Table B holds the same points as the rows below and some others, measured another way and shuffled. Each row below is followed by which row of B it is.
B:
1: [-139  149 -242 -220 -187   -8  -85 -142  -40  -33  234 -254 -137 -139
  134  -21 -184 -248   -3  -62  -21   20   51 -171  -10   50]
2: [-192  -22 -130   13  -69  -70  -67   52   25  -33  196 -122  -22  -20
  -55   96 -111   64  -46   17    0  -54 -110  -88 -238  149]
3: [-170  -74 -350  -91 -186   16  -10  463   97  -70  101 -448  -53  -95
 -126 -108  -89 -190  -89   87   65 -173 -322   26 -573  226]
4: [-366 -176 -197  143   48 -154   15  -23 -105  224 -124   18 -194 -146
 -324    1  -79 -139 -145  217  -13 -289 -226 -142 -117  169]
5: [  -7  -69  -98 -196   24  -28 -373  107  100 -243  553  -21  276 -273
   46  -30 -218  449   42 -361   13  -90  -43  -85 -466  204]
6: [-216  134  230  321   82  -83   82 -596  -34  309 -142  378 -131  274
  361  446  137  238   19    5  -46  173  685  -40  653 -280]
7: [-202 -131 -220  -38  -82  -56 -147  247   32  -81  234 -223   30 -176
 -176  -60 -168   84  -65   -2   18 -216 -329  -45 -496  269]
8: [-109   23   31   -8  -40  -12 -194 -184   36   28  207    3   91 -126
  271   30  -83  281   47 -269    3  -36  273   16   12  -29]
9: [-258   93   25   32 -224 -211  112 -167  -24  160   58 -450 -130   -9
   49 -187 -103 -299 -145 -131   62   24  -77  -31 -102  -58]
10: [-210   88   13  -18   53 -300   63 -392  -82  132  168   27 -130   -7
 -134   58 -123 -193 -146  -83    1  108   66 -329   80  -50]
11: [-237    8 -187   32 -166  133 -182 -103  -50   48   58  -69 -107 -126
  238  122 -103  119   88   67  -69 -168  108   38  106  113]
12: [-166 -128  -48   15   38  -79 -187   -8   26   67  147   -5   96 -236
    4  -94 -101  234  -31 -208   28 -205   28   -2 -221   76]
13: [-130    0  -73  -55 -239   56 -295  103   70 -203  443 -299  150 -128
  194    8 -223  365   71 -195  -13  -89 -152   76 -363  228]
14: [-299 -188  -70  261 -125   33 -141  227   47   16   55 -132   42  -21
  -14  112  -64  386   -3  108  -12 -279 -227  176 -330  261]
15: [   1 -144  -79  -88   49 -104 -101  442  222  -87  253 -209  265 -142
  -69 -191  -20  224 -100 -337  146 -118  -68   71 -715   73]
16: [  -1    0 -326 -213 -133  159 -156  395  163 -161  214 -266   77 -130
  182  -15  -52   61   44 -103   48  -89   60   69 -417  121]
17: [-199  114    4  163    0  -19   40 -343  -20  161  -35  200 -155  188
  229  387   51   85   20  106  -52  110  415  -97  391 -105]
18: [-203  -16 -255  -57 -202   89 -164  113   -1  -54  164 -247  -61 -149
   94   18 -153   31   33   49  -29 -171 -115   13 -196  201]
19: [-236  195   81  212  -44  -54   89 -531  -66  197  -43  203 -226  281
  288  461   44   40   19  137  -75  198  472 -134  576 -158]
20: [-209  -21 -179  -67 -133 -110  -94   78   -5  -82  289 -268  -36 -103
 -141  -21 -203  -43  -77    0    1  -84 -298 -137 -366  226]
21: [ -38   96  -35   17  231   49  -38 -416   11  247 -129  516  -74    3
  374  322  153  142   74 -102  -26   75  870 -114  568 -297]
22: [-141  -73 -186    2  -56 -139  168  389  139  105  -63 -374  -35    1
 -152 -176   49 -270 -193  -24  143  -94 -131   41 -518    8]
23: [-179  -70 -276  -41 -140   88 -190  243   43 -135  238 -180    4 -107
   -3  101 -145  162   29   83  -24 -175 -203   -9 -359  283]
24: [-285  -91 -229   34 -286  174 -365  111  -39 -173  324 -232   11 -198
  121  110 -274  376  126   94 -103 -285 -317   83 -254  407]
25: [-119   16 -161   76 -216   55  188  415  192  129 -198 -477  -69  128
  202  -85  156 -209  -85    9  136  -42  114  263 -321  -87]
26: [ -40 -121  -56   15  123  -45  -17  207  159  165  -76   -3  127 -136
   99 -137  120  131  -74 -266  126 -146  307  126 -266 -129]
27: [-245   48 -114  106 -134  -81   90    0   13   70   28 -189 -151  137
  -13  164  -31 -112  -81  149    1   17  -48  -59  -84   66]
28: [-275    3  124  292   75 -215  149 -283  -17  271 -116  138 -126  192
  -24  229   69   47 -122   67   13   41  207  -82  182 -107]
29: [-206  128  -20  136   32   18   56 -480  -72  319 -220  263 -230   80
  338  287  101  -54   36   67  -50   44  635  -71  624 -239]
30: [-150  -38 -136   71  122  -99   85   19   49  139  -63  140  -85   62
  -80  178   72  -39  -96   81   33  -21  187 -122  -47  -32]
31: [-151  -23  -74   55 -205   30 -134  229  118 -133  272 -299  101   27
  128   82  -99  288   13  -65   22  -56 -139  119 -399  185]
32: [-322  -28 -123   89 -188   39 -176 -188 -109   79   83 -118 -127 -150
  123   63 -172  101   44   71  -78 -205  -60   -1   81  165]
33: [-184  177  -82  113   68   14   97 -477  -70  244 -164  356 -279  201
  262  473  102  -90   33  205  -77  152  626 -193  653 -197]
34: [-230  -70  -18   85 -201 -148   18  213   79   51  111 -484   33  -53
  -43 -214  -88  -26 -131 -135   95 -130 -270  122 -488   97]
35: [ -31  -44 -283 -232  -83   91 -305  268   98 -257  442 -152  144 -232
   49   19 -198  241   56 -147   -2 -119 -111  -61 -472  259]
36: [ -84  -31 -183 -212  -63 -185  -51  232   86  -98  329 -363   73 -184
 -194 -233 -175 -151 -148 -219   94  -53 -266 -140 -607  134]
37: [ -93   25  -97   95  207  110  -18 -297   11  305 -275  498 -119    2
  348  322  199  129   76   23  -23  -36  818  -23  550 -260]
38: [-177 -108 -110   89  -53 -145  154  358  138  137  -91 -337  -10   15
 -136 -160   66 -162 -187  -37  139 -124 -125   94 -492    7]
39: [-166  -65  -82   82 -114  -46  -50  241  108  -38  156 -236   58   27
    3   39  -47  166  -58  -36   51  -82 -132   74 -403  139]
40: [-183  -34 -245  -75 -209  104 -232  142   11 -111  246 -256   -1 -186
  106    6 -183  134   52  -12  -31 -185 -152   31 -273  242]
41: [-247   39 -131  120 -111 -118  205   61   32  158 -108 -233 -199  156
  -56   89   37 -283 -141  175   47    9  -24  -44 -100   -3]
42: [-293   67 -148   81 -289  108 -108 -150  -65   55   54 -227 -172  -30
  265  131 -125   19   72  126  -76 -105   21   56  136  114]
43: [-162  -15 -219  -86 -271  126 -287  203   55 -229  394 -329   71 -137
  151   49 -225  262   88  -42  -37 -138 -222   61 -379  302]
44: [-141 -106  -80   88  -83  -55   44  368  163   82  -24 -313   68  -10
   24 -126   59   45 -104 -107  120 -138  -43  185 -467   18]
45: [-314   53   48  265  -40 -199  205 -257  -41  242 -113  -13 -216  242
  -42  238   35 -129 -129  174    3   69   89 -109  167  -64]
46: [-138  240  101  106    5 -112  115 -513  -15  157   39  184 -159  272
  288  395   51  -15  -11   -4  -34  295  543 -184  488 -231]
47: [-136  150    4  229   47   96  103 -305   45  225 -209  342 -168  319
  417  538  210  150   74  158  -45  164  735    9  572 -241]
48: [-226   63   49  163   73  -85   11 -475  -75  269  -95  269 -152   44
  188  242   37   59   -8    3  -42   26  459 -117  459 -163]
49: [-249  -13  -14  -10 -107 -143 -156 -228  -74   48  245 -161  -18 -197
    9  -97 -213   62  -43 -170  -12 -113 -101  -98  -99  102]
50: [-105    0 -332 -144 -212  132 -173  350   98 -219  301 -315   20  -79
   72   72 -147   78   40   44   -1  -93 -185    8 -439  269]
51: [-259 -100  -46   23   29 -340   90   -7  -25  165   66 -229  -64 -139
 -346 -240 -110 -253 -240 -103   90 -129 -272 -173 -372   57]
52: [-222  -21   10   47  102 -124  -88 -428  -98  267  -37  198  -90 -196
   87   -6  -50   21  -33 -144  -15 -120  324 -133  283 -111]
53: [-154   75 -193    9  110  100  -73 -363  -72  185  -99  401 -197  -27
  239  360   43   29   78  133  -86  -20  564 -167  516  -96]
54: [-210  183   58  144   66  -78   40 -638 -102  214  -22  366 -219  188
  250  455   26   45   27   91  -92  188  558 -232  657 -183]
55: [-176    2   75  235  -69   12   84  -41   99  276 -235  -79  -31  102
  343   54  168  111  -15  -95   65  -50  428  238  126 -207]
56: [ -33  -32 -281 -116  242  -86   79  116   84   95  -31  222  -77  -22
 -155  143   86 -172 -113   45   58   -4  271 -241 -128  -58]
57: [-193 -203  -41  257   58 -104  139  392  166  217 -228 -120   44   70
 -112  -43  172   97 -159   10  137 -199    5  194 -426  -12]
58: [-404  189  -22  203  -45  -87   60 -833 -270  307 -119  297 -442  133
  141  456  -81 -189   11  324 -169   84  351 -317  854  -79]
59: [-216   68  -38  305   45  121  108 -263    6  316 -354  341 -225  257
  356  487  230  123   63  254  -51   23  658   64  581 -202]
60: [-242  -40   31  108  -53 -324  200   55   41  177    6 -341  -59   39
 -224 -182  -23 -248 -245  -92  121  -20 -198  -58 -370  -22]
61: [-138 -100 -144  -10   63  -47  -30   72   47  180  -83  -27  -16 -186
   19 -114   28  -36  -72 -116   64 -188  175   13 -144  -45]
62: [-153  110  -26  111  120   70  -37 -506  -57  267 -154  456 -166   49
  382  385  104  132   92   36  -74   49  759 -100  680 -230]
63: [ -94    6 -118 -230  -46 -101 -269 -117  -14 -123  456 -126   92 -307
   11 -122 -265  108   -9 -302   -6  -68  -69 -186 -259  139]
64: [-294   51   78  259    9 -222  204 -293  -39  264 -121   44 -201  227
  -40  225   49 -110 -132  129   10   83  158 -125  199 -101]
65: [ -94   97  184  124  149 -115   46 -480   23  317 -118  296  -24   63
  354  152  141  133  -11 -257   38  115  754  -32  466 -365]
66: [-100  -26 -208 -225 -111   30 -375   27    6 -231  521 -141  124 -307
   54  -29 -298  262   66 -209  -40 -134 -155 -122 -347  275]
67: [-146  -24 -204 -235  -81  -18 -370 -121  -64 -168  484  -81   59 -372
    1  -61 -332  174   45 -193  -60 -162 -158 -195 -228  261]
68: [-235   16 -148  -28 -295 -138   65  238   51  -18  163 -637  -69  -27
  -87 -205 -146 -269 -149  -34   80  -64 -390   18 -513  150]
69: [-193  -84  -68  112 -261  164 -311  228   94 -164  296 -260  156  -76
  263   99 -146  550  120  -73  -27 -201 -143  244 -353  275]
70: [-233  -49  -68   29 -201    8 -301   -6  -16 -162  414 -195   76 -136
   64   75 -264  374   51  -73  -60 -148 -264   -3 -283  304]
71: [-137  -56 -215 -142 -152   87 -371   98   14 -229  467 -155  112 -259
   79   29 -272  335   84 -122  -52 -174 -193  -41 -353  312]
72: [-129  114  -88   62   64 -180  294  -45   73  190 -125   -6 -181  254
  -45  192  133 -327 -166  100   76  182  271 -172   32 -176]

[  66 -200  220  -73 -112  -33 -427  263 -124 -401  357  -62  293  503
   50  323 -134 -340  103  -73 -294   45 -112  642 -575  -78  252 -234
   48 -349 -127  157] => 49
[ -18  422  138 -176  148  -79  240 -293  174  375  272  -47   41 -134
  198 -286   -5 -165 -234   13  -30  178  206 -110  321   32 -199  129
   52 -194  -21  -38] => 19
[ 586 -522  204   87   16    5 -459  659 -229 -284  132  192   -8  337
 -339  202  308 -391  483 -524 -259  295 -263  449 -840  311   67 -680
  129 -204  -81 -295] => 59
[  57  316  -39 -187   46  -74   18 -349  111  323  345 -217  -22  -71
  337   54   74 -213  -73 -204  -57   99  -43  -44  181   15 -292   66
 -192 -197   50  125] => 6
[ 333   52  -53    0 -212   27 -128  146   30  237  -34  129 -112 -309
   47  240  278  347  394 -143 -494 -203 -249 -227 -155  -83   31 -128
 -146  148   78  254] => 57
[-144 -136  436  -21  -77   76   47    8 -235 -227  371 -281  204  251
  252 -142  -16 -233 -192 -313  112  236   39  352 -172  -25  -79  -34
 -126 -179  155 -180] => 52
[-111  378   97 -106 -146    7  264 -348  108  320  158 -169   53 -304
  389  -81   46  281 -134   30 -198 -108   33 -284  371 -229 -104  276
 -240   63  155  234] => 28
[ -10  274   87   13 -103  -20   66 -108  159  110   20   96  171 -179
   91  -43 -110  378  -29  292 -368 -216   53 -214  203 -387  246  108
  -32   89  -57  281] => 45
[ 159 -168  109  -38   55  128 -675  556 -194  -81  237  338  -50  204
 -205  237  -98 -245  357 -232 -147  -77 -101  561 -814   82  155 -378
  365 -249 -163   89] => 21
[-112  386  187 -126  -30  -23  323 -314  128  307  191 -114  100 -220
  296 -244    0  127 -228   86 -125   31  154 -210  373 -144 -100  235
  -89  -32   84   78] => 64
[ 226   86   72  114 -345    4  404 -232   56  216 -125 -214   -1 -487
  300   -9  412  646  127 -157 -408 -116 -219 -656  387 -273  -72   91
 -563  406  319  119] => 14
[ 315 -132  112  -22  215 -125 -512  384   49 -276  257  276  232  515
 -329  148 -179 -516  163   48 -274  184   11  574 -569   43  310 -467
  373 -428 -396  -27] => 68
[ 441  -23  -57  -64   99  -23 -516  460   36  138  108  410  -98   51
 -279  247   90 -197  448 -123 -389  -26 -126  249 -580  157  121 -419
  326 -213 -231  108] => 47
[ 179  258 -198  153   81  -15 -140 -175  212  273  -86  175  -43 -358
  -28   29  -52  442  134   95 -202 -266 -107 -482  257 -422  112  -58
 -115  249  -97  261] => 44
[  77 -674  816  128 -375  180  156  584 -526 -614  180 -203  277  350
   37 -173  317  -73   68 -510 -141  357  -65  511 -648  147  111 -286
 -120  -37  323 -470] => 4
[ 208  135 -126  -79  -43   55 -476  234   37  238  107  296 -119 -147
  -41  317   -5  110  377  -45 -371 -277 -161   91 -381  -84  102 -162
  147  -64 -111  367] => 26
[  97  369 -235   19   31  -65 -203 -247  269  267   34  118   35 -236
   93  182 -141  325   97  215 -320 -320  -95 -315  222 -433  153   35
 -102   86 -148  449] => 13
[ 210 -397  352   89  162   86 -482  608 -264 -355  236  258  111  431
 -333  -39  -67 -431  192 -313   26  248    0  636 -778  148  172 -521
  364 -283 -170 -305] => 33
[ 238   15  153  -46   15  -35 -246  353   48  -20  110  309  117  120
 -197   59  -29  -81  206  104 -418   -7   25  249 -386  -11  265 -245
  296 -185 -201   81] => 27
[  -8  318  288 -104  116  -21  359 -135  111  318  165   49   66 -178
   88 -445   44  -28 -219   33  -45  206  269 -154  281   42 -123   97
  128  -99   18 -174] => 29
[-108  446  -96  109  217 -144 -105 -372  386   26   51  158  325    3
  -29 -101 -506  263 -256  601 -187 -242  172 -242  461 -689  418   90
   72   16 -363  359] => 9
[ 297 -258  160  128  447   72 -450  389 -179  -35  234  270 -119  229
 -374 -221    4 -546  143 -541  364  375   12  347 -520  262 -150 -572
  341 -234 -175 -492] => 16
[ 120  357   41 -192   98 -145  172 -320  206  313  285 -137   66  -44
  223 -101   77 -239 -137  -39 -154  202   76  -88  279   54 -205   54
  -79 -234  -34   23] => 34
[-205  561  111 -175   60  -55  295 -458  219  399  256 -102  102 -224
  337 -261 -138   71 -333  197  -64  -12  232 -213  502 -201 -117  325
  -35 -102    6  171] => 60
[ 245 -308  226    9   -1   63 -494  548 -206 -252  218  211   69  322
 -207  176   12 -287  307 -268 -204   92 -115  551 -759  109  171 -433
  240 -245 -118  -61] => 62
[-219  337  247   44   -7   70  279 -209   83  206   58   47  130 -286
  159 -370 -155  397 -255  201  -42 -120  219 -294  381 -370   94  226
    1  142   45   75] => 20
[  40  142  206  -59  142    9  106 -112  -11  199  261  -75   -1  -36
  126 -259   66 -211 -128 -263  113  246   96    5   71   79 -236  -46
   -2 -139   45 -200] => 17
[ 269 -109  255   -8 -127   62 -136  478  -89    9   22  298   19  -39
 -172   20  163  110  305  -68 -431  -25  -40  147 -451   60  191 -246
  211  -30  -18    1] => 23
[-240  471   21 -245   -6  108   -2 -313    4  535  361 -115 -161 -333
  453  -36  -34   10 -110 -197   90 -121   53  -53  159  -23 -350  285
  -67 -116  164  249] => 5
[  77  102  185  257  -26   16  270  -92  120   32 -176  115  160 -298
  -55 -322   -9  584  -75  181 -195 -103   64 -518  369 -467  243   -4
 -126  352    9  -25] => 11
[-169  349   63   22  -27   49  -59 -100  136  163   49  185  132 -215
   76  -76 -275  419  -72  346 -228 -327  118 -163  169 -471  270  163
   92   90 -104  353] => 54
